Below are the code and all the weights of a small trained network. Each question names an input and a class and asks about switching units off, where a switched-off unit gives its printed mean instead of its output.

import numpy as np


def w(rows, s, z=0):
    codes = np.array(rows[::2]) - 128.0
    scale = np.full(codes.shape[1], s)
    scale[-1] = z or s
    return codes * scale


def f(y):
    return np.maximum(y, 0)


def log_softmax(a):
    a = a - a.max(-1, keepdims=True)
    return a - np.log(np.exp(a).sum(-1, keepdims=True))


def net(x, mask):
    res = np.array(x, float).reshape(1, 3) / 4 @ E
    y = f(res @ A[0][:, :-1].T + A[0][:, -1])
    res = res + np.where(mask, y, B[0][:, -1]) @ B[0][:, :-1]
    return log_softmax(res[-1] @ U[:, :-1].T + U[:, -1])


A, B = {}, {}
E = w([
[74,2,119,8],'x0',
[254,71,221,176],'x1',
[60,182,246,83],'x2',
],0.0095)
A[0] = w([
[74,136,82,133,129],'neuron 1',
[71,163,187,69,25],'neuron 2',
[163,140,19,133,60],'neuron 3',
[75,141,85,123,203],'neuron 4',
[105,74,106,81,84],'neuron 5',
[167,183,90,124,79],'neuron 6',
[127,206,125,140,93],'neuron 7',
[157,122,191,174,8],'neuron 8',
[66,160,135,126,75],'neuron 9',
[154,44,121,84,2],'neuron 10',
[121,69,167,82,80],'neuron 11',
[124,140,119,169,252],'neuron 12',
[104,134,90,99,102],'neuron 13',
[217,215,109,129,71],'neuron 14',
[142,78,169,141,48],'neuron 15',
[128,191,155,153,31],'neuron 16',
[64,144,215,127,59],'neuron 17',
[169,191,92,218,40],'neuron 18',
[68,129,136,148,113],'neuron 19',
[116,170,174,102,46],'neuron 20',
[91,157,122,107,131],'neuron 21',
[158,106,215,198,116],'neuron 22',
[82,189,59,116,72],'neuron 23',
[141,208,171,134,67],'neuron 24',
[95,157,102,148,193],'neuron 25',
[145,91,242,149,138],'neuron 26',
[164,89,2,166,63],'neuron 27',
[127,102,146,82,4],'neuron 28',
[90,70,151,92,82],'neuron 29',
[48,177,113,156,145],'neuron 30',
[93,174,176,104,37],'neuron 31',
[169,71,141,163,42],'neuron 32',
[186,177,102,189,196],'neuron 33',
[88,81,150,119,1],'neuron 34',
[51,176,110,84,129],'neuron 35',
],0.014,0.0052)
B[0] = w([
[151,103,107,156,206],'neuron 1',
[128,176,151,112,223],'neuron 2',
[146,199,168,52,209],'neuron 3',
[163,70,117,187,227],'neuron 4',
[67,135,83,174,213],'neuron 5',
[87,134,114,117,171],'neuron 6',
[87,111,110,193,194],'neuron 7',
[129,136,98,134,189],'neuron 8',
[160,139,120,113,189],'neuron 9',
[102,165,98,140,201],'neuron 10',
[85,138,75,161,210],'neuron 11',
[110,95,158,135,199],'neuron 12',
[157,132,112,136,184],'neuron 13',
[95,143,87,153,213],'neuron 14',
[149,146,82,178,173],'neuron 15',
[101,155,97,145,181],'neuron 16',
[139,211,186,49,218],'neuron 17',
[106,149,103,143,236],'neuron 18',
[157,129,123,157,172],'neuron 19',
[118,225,188,49,175],'neuron 20',
[155,109,119,162,189],'neuron 21',
[149,121,112,144,240],'neuron 22',
[155,117,75,144,224],'neuron 23',
[86,164,117,118,199],'neuron 24',
[153,91,125,158,196],'neuron 25',
[196,114,101,191,248],'neuron 26',
[143,245,201,46,241],'neuron 27',
[118,155,91,120,164],'neuron 28',
[102,126,82,141,213],'neuron 29',
[159,89,98,168,227],'neuron 30',
[136,192,154,68,188],'neuron 31',
[154,171,102,155,187],'neuron 32',
[104,100,145,133,250],'neuron 33',
[108,174,113,142,166],'neuron 34',
[157,101,104,126,252],'neuron 35',
],0.011)
U = w([
[177,129,102,143,63],'0',
[2,142,103,131,74],'1',
[124,167,149,76,111],'2',
[119,112,132,128,254],'3',
[87,89,171,96,86],'4',
],0.021,0.016)

Each question gives the input, the list of numbers given to net, and the class t.
The units are the neurons (one row each of A and B). Each row of codes is followed by its name. A weight is (code - 128) times the scale printed after its matrix; where a second scale follows, it is the last column's (A, B and U).
mask holds one flag per neuron, in row order. A switched-off neuron (its flag False) gives its mean, the last column of its row in B, instead of its output. The means were averaged over made-up inputs and are rounded, as every weight is.
A unit's drop is (log p(t) with every unit on - log p(t) with that unit switched off) / (log p(t) with every unit on - log p(t) with every unit switched off).
most important unit: the unit with the biggest drop
k most important neurons: the k neurons with the biggest drops, biggest first
drop when u is switched off: that unit's drop, to one decimal
input [-8,-8,8], class 0: most important unit	neuron 30
input [2,-4,-5], class 2: 2 most important neurons	(neuron 27; neuron 3)
input [5,4,-5], class 1: 2 most important neurons	(neuron 10; neuron 5)
input [2,-7,-8], class 2: 3 most important neurons	(neuron 27; neuron 3; neuron 26)
input [-6,-6,6], class 0: 2 most important neurons	(neuron 30; neuron 35)
input [4,2,4], class 1: 3 most important neurons	(neuron 27; neuron 11; neuron 3)
input [4,1,4], class 1: 2 most important neurons	(neuron 27; neuron 11)
input [-4,-5,7], class 2: 2 most important neurons	(neuron 17; neuron 20)
input [-5,5,8], class 2: 2 most important neurons	(neuron 17; neuron 20)
input [-7,3,8], class 2: 3 most important neurons	(neuron 17; neuron 20; neuron 31)
input [-4,-3,-7], class 2: 2 most important neurons	(neuron 27; neuron 3)
input [5,1,6], class 2: 4 most important neurons	(neuron 17; neuron 7; neuron 2; neuron 14)
input [-3,-1,2], class 3: 2 most important neurons	(neuron 5; neuron 11)
input [2,3,-3], class 3: most important unit	neuron 17
input [-2,4,-6], class 2: drop when neuron 27 is switched off	0.2
input [7,4,6], class 1: drop when neuron 11 is switched off	0.4
input [-6,-7,7], class 0: drop when neuron 7 is switched off	0.1
input [-7,3,7], class 1: drop when neuron 27 is switched off	0.3
